Below is a small trained network, with its code and all its weights. Each question gives an input and a class and asks what happens when units are switched off, that is, made to give their printed mean instead of their output.

import numpy as np


def w(rows, s, z=0):
    codes = np.array(rows[::2]) - 128.0
    scale = np.full(codes.shape[1], s)
    scale[-1] = z or s
    return codes * scale


def f(y):
    return y / 2 * (1 + np.tanh(0.7978845608 * (y + 0.044715 * y**3)))


def log_softmax(a):
    a = a - a.max(-1, keepdims=True)
    return a - np.log(np.exp(a).sum(-1, keepdims=True))


def net(x, mask):
    res = np.array(x, float).reshape(1, 5) / 4 @ E
    y = f(res @ A[0][:, :-1].T + A[0][:, -1])
    res = res + np.where(mask, y, B[0][:, -1]) @ B[0][:, :-1]
    return log_softmax(res[-1] @ U[:, :-1].T + U[:, -1])


A, B = {}, {}
E = w([
[82,200,184,214,88,111,73,177,51,129,56,160],'x0',
[226,81,140,202,99,177,188,173,190,190,2,191],'x1',
[126,110,198,148,125,137,122,136,128,115,148,87],'x2',
[60,158,106,78,147,248,201,184,118,75,82,94],'x3',
[102,108,65,110,84,139,116,136,123,166,148,158],'x4',
],0.0054)
A[0] = w([
[24,207,153,97,136,183,140,208,78,108,69,112,77],'N1',
[68,89,87,57,184,110,161,32,144,67,196,62,52],'N2',
[208,52,150,211,95,66,117,178,162,143,85,164,13],'N3',
[165,86,127,53,154,92,136,51,207,154,253,116,44],'N4',
[62,172,84,79,167,201,136,120,94,70,214,67,4],'N5',
[140,82,96,92,149,183,198,156,141,134,79,114,116],'N6',
],0.0047,0.0021)
B[0] = w([
[75,87,151,188,116,104,183,164,148,156,90,188,220],'N1',
[117,3,71,124,153,81,140,164,157,188,78,190,252],'N2',
[82,110,157,144,139,66,130,211,138,129,74,128,187],'N3',
[48,79,183,173,203,55,181,163,109,122,72,156,254],'N4',
[84,158,172,140,109,75,193,145,187,135,94,194,219],'N5',
[148,166,83,144,136,165,122,88,110,119,186,94,201],'N6',
],0.0066,0.0027)
U = w([
[56,73,159,173,159,3,69,136,47,104,83,158,81],'0',
[145,25,138,96,92,127,227,150,234,115,29,148,2],'1',
[203,189,85,59,70,231,7,2,62,59,219,8,213],'2',
],0.003,0.0013)

Each question gives the input, the list of numbers given to net, and the class t.
The units are the neurons (one row each of A and B). Each row of codes is followed by its name. A weight is (code - 128) times the scale printed after its matrix; where a second scale follows, it is the last column's (A, B and U).
mask holds one flag per neuron, in row order. A switched-off neuron (its flag False) gives its mean, the last column of its row in B, instead of its output. The means were averaged over made-up inputs and are rounded, as every weight is.
A unit's drop is (log p(t) with every unit on - log p(t) with that unit switched off) / (log p(t) with every unit on - log p(t) with every unit switched off).
The circuit of an input: a set's keep is (log p(t) with only the set's units on - log p(t) with every unit switched off) / (log p(t) with every unit on - log p(t) with every unit switched off). Starting from all 6 units, units are removed one at a time, each time the one whose removal leaves the highest keep (on an exact tie, the one counted first), for as long as the keep stays at least 0.8.
units of the circuit, in order: the units of the circuit, biggest drop first
most important unit: the unit with the biggest drop
top k neurons: the k neurons with the biggest drops, biggest first
drop when u is switched off: that unit's drop, to one decimal
input [-2,7,2,6,6], class 2: most important unit : N6
input [-2,-8,-2,5,-1], class 1: units of the circuit, in order : [N5, N2]
input [-7,4,-5,7,-8], class 2: units of the circuit, in order : [N6, N4, N3]
input [5,0,-5,-2,5], class 2: top 4 neurons : [N4, N2, N5, N1]
input [-2,3,6,5,4], class 2: top 3 neurons : [N4, N2, N6]
input [8,-7,2,-5,-2], class 2: top 4 neurons : [N4, N2, N3, N5]
input [-2,4,0,8,-4], class 2: top 3 neurons : [N6, N4, N2]
input [6,-1,-3,-5,-1], class 2: drop when N2 is switched off : 0.3
input [4,-3,7,-7,0], class 2: drop when N2 is switched off : 0.3
input [-5,7,-4,8,-7], class 2: drop when N5 is switched off : 0.1
